Below is a small trained network, with its code and all its weights. Each question gives an input and a target symbol and asks what happens when units are switched off, that is, made to give their printed mean instead of their output.

import numpy as np


def w(rows, s, z=0):
    codes = np.array(rows[::2]) - 128.0
    scale = np.full(codes.shape[1], s)
    scale[-1] = z or s
    return codes * scale


def norm(h):
    return h / np.sqrt((h * h).mean(-1, keepdims=True) + 1e-5)


def f(y):
    return np.maximum(y, 0)


def softmax(a):
    e = np.exp(a - a.max(-1, keepdims=True))
    return e / e.sum(-1, keepdims=True)


def log_softmax(a):
    a = a - a.max(-1, keepdims=True)
    return a - np.log(np.exp(a).sum(-1, keepdims=True))


def net(x, mask):
    ids = ['ελξστω'.index(c) for c in x.split()]
    T = len(ids)
    res = E[ids] + P[:T]
    r = norm(res)
    for j in range(2):
        rows = slice(3 * j, 3 * j + 3)
        q, k, v = (r @ M[0][rows].T for M in (Q, K, V))
        z = softmax(np.where(np.tri(T) > 0, q @ k.T / 3**0.5, -1e9)) @ v
        o = O[0][rows]
        res = res + np.where(mask[j], z, o[:, -1]) @ o[:, :-1]
    y = f(norm(res) @ A[0][:, :-1].T + A[0][:, -1])
    res = res + np.where(mask[2:14], y, B[0][:, -1]) @ B[0][:, :-1]
    return log_softmax(norm(res)[-1] @ U[:, :-1].T + U[:, -1])


Q, K, V, O, A, B = {}, {}, {}, {}, {}, {}
E = w([
[62,169,105,12],'ε',
[201,254,164,112],'λ',
[36,213,108,100],'ξ',
[90,228,123,119],'σ',
[72,94,171,5],'τ',
[10,126,160,63],'ω',
],0.01)
P = w([
[124,112,145,169],'0',
[64,214,183,38],'1',
[81,131,54,78],'2',
[145,88,134,179],'3',
[83,190,252,200],'4',
[151,193,23,148],'5',
[150,73,131,191],'6',
[132,168,238,209],'7',
[143,175,22,183],'8',
[138,55,120,211],'9',
[129,142,237,150],'10',
],0.011)
Q[0] = w([
[56,144,84,82],'H0',
[46,148,99,166],'H0',
[205,65,73,111],'H0',
[162,65,18,34],'H1',
[103,161,254,153],'H1',
[55,184,170,132],'H1',
],0.02)
K[0] = w([
[146,88,41,104],'H0',
[147,97,35,220],'H0',
[65,198,161,92],'H0',
[80,193,250,67],'H1',
[151,11,65,187],'H1',
[161,49,93,209],'H1',
],0.018)
V[0] = w([
[69,137,121,195],'H0',
[145,156,198,127],'H0',
[179,164,81,115],'H0',
[165,90,234,135],'H1',
[254,122,177,189],'H1',
[203,112,88,41],'H1',
],0.019)
O[0] = w([
[113,157,188,86,163],'H0',
[230,116,129,153,212],'H0',
[128,148,84,98,154],'H0',
[98,93,214,122,132],'H1',
[147,179,187,8,72],'H1',
[171,59,83,79,2],'H1',
],0.015,0.0079)
A[0] = w([
[194,92,133,109,3],'N0',
[210,116,104,116,14],'N1',
[161,131,190,204,186],'N2',
[144,5,178,126,70],'N3',
[119,68,106,129,195],'N4',
[114,111,123,45,146],'N5',
[88,146,180,189,138],'N6',
[144,103,146,204,84],'N7',
[44,131,89,91,154],'N8',
[107,113,72,162,251],'N9',
[143,67,179,166,115],'N10',
[172,80,200,80,76],'N11',
],0.02,0.0033)
B[0] = w([
[105,74,113,74,160],'N0',
[138,174,175,189,178],'N1',
[84,73,97,102,255],'N2',
[254,157,79,136,141],'N3',
[142,122,82,104,159],'N4',
[80,89,94,167,185],'N5',
[221,158,146,135,253],'N6',
[69,134,141,112,230],'N7',
[47,86,90,118,188],'N8',
[102,119,162,75,244],'N9',
[166,96,166,89,171],'N10',
[48,145,116,91,201],'N11',
],0.032,0.0093)
U = w([
[93,66,32,151,185],'ε',
[85,150,148,19,134],'λ',
[53,158,136,237,4],'ξ',
[158,168,174,165,253],'σ',
[192,65,135,89,141],'τ',
[125,47,250,171,45],'ω',
],0.015,0.0042)

Each question gives the input, a string of symbols that net reads in full, and the target symbol t.
The units are the heads (3 rows each of Q, K, V and O) and the neurons (one row each of A and B). Each row of codes is followed by its name. A weight is (code - 128) times the scale printed after its matrix; where a second scale follows, it is the last column's (O, A, B and U).
mask holds one flag per unit, heads first, then neurons. A switched-off unit (its flag False) gives its mean, the last column of its rows in O or B, instead of its output. The means were averaged over made-up inputs and are rounded, as every weight is.
A unit's drop is (log p(t) with every unit on - log p(t) with that unit switched off) / (log p(t) with every unit on - log p(t) with every unit switched off).
The circuit of an input: a set's keep is (log p(t) with only the set's units on - log p(t) with every unit switched off) / (log p(t) with every unit on - log p(t) with every unit switched off). Starting from the 12 units with the biggest drops (on a tie, the unit counted first), units are removed one at a time, each time the one whose removal leaves the highest keep (on an exact tie, the one counted first), for as long as the keep stays at least 0.8.
units of the circuit, in order: the units of the circuit, biggest drop first
most important unit: the unit with the biggest drop
top k neurons: the k neurons with the biggest drops, biggest first
which heads matter: for each layer, one digit per head in row order, 1 if its drop is at least 0.15 and else 0, layers parted by /
drop of u: that unit's drop, to one decimal
input ξ λ ω, target ε: most important unit => N8
input ω σ λ σ τ, target σ: units of the circuit, in order => [N6 N9]
input σ ω λ ε λ σ ε λ τ, target ε: which heads matter => 10
input λ ω ε ω ε, target ω: units of the circuit, in order => [H1 N6 N10]
input λ λ ε ε λ ω ω ω ω λ, target ω: top 2 neurons => [N1 N11]
input λ ω σ ω ε ω ε ξ ε τ, target τ: top 2 neurons => [N6 N3]
input ε τ ε λ λ λ λ ω λ σ τ, target σ: units of the circuit, in order => [H1 N6 N9]
input λ λ λ τ σ, target τ: which heads matter => 01
input σ σ λ λ τ ε, target ε: which heads matter => 10
input σ σ ω ξ ε, target ξ: which heads matter => 01
input λ ω λ ω ξ, target ω: top 2 neurons => [N6 N10]
input λ λ λ, target ξ: top 4 neurons => [N1 N6 N2 N5]
input ω ξ τ ε λ ε ω λ, target ω: units of the circuit, in order => [N2 H1 N6 N10]
input λ τ ε σ λ, target σ: top 2 neurons => [N6 N8]
input λ ε λ λ λ ω ξ τ, target ξ: units of the circuit, in order => [H1]
input ξ λ ε λ σ τ ε ω λ, target ξ: top 4 neurons => [N1 N6 N10 N11]
input τ ω ω ω ω, target ω: drop of N5 => 0.0
input ξ λ ε, target ε: drop of N2 => 0.0
input σ ε λ ω λ λ ε σ, target ε: drop of H1 => 1.8
input λ λ ε ε ω, target ε: units of the circuit, in order => [H1]
input λ λ λ ω λ λ τ λ, target τ: drop of H1 => 0.4
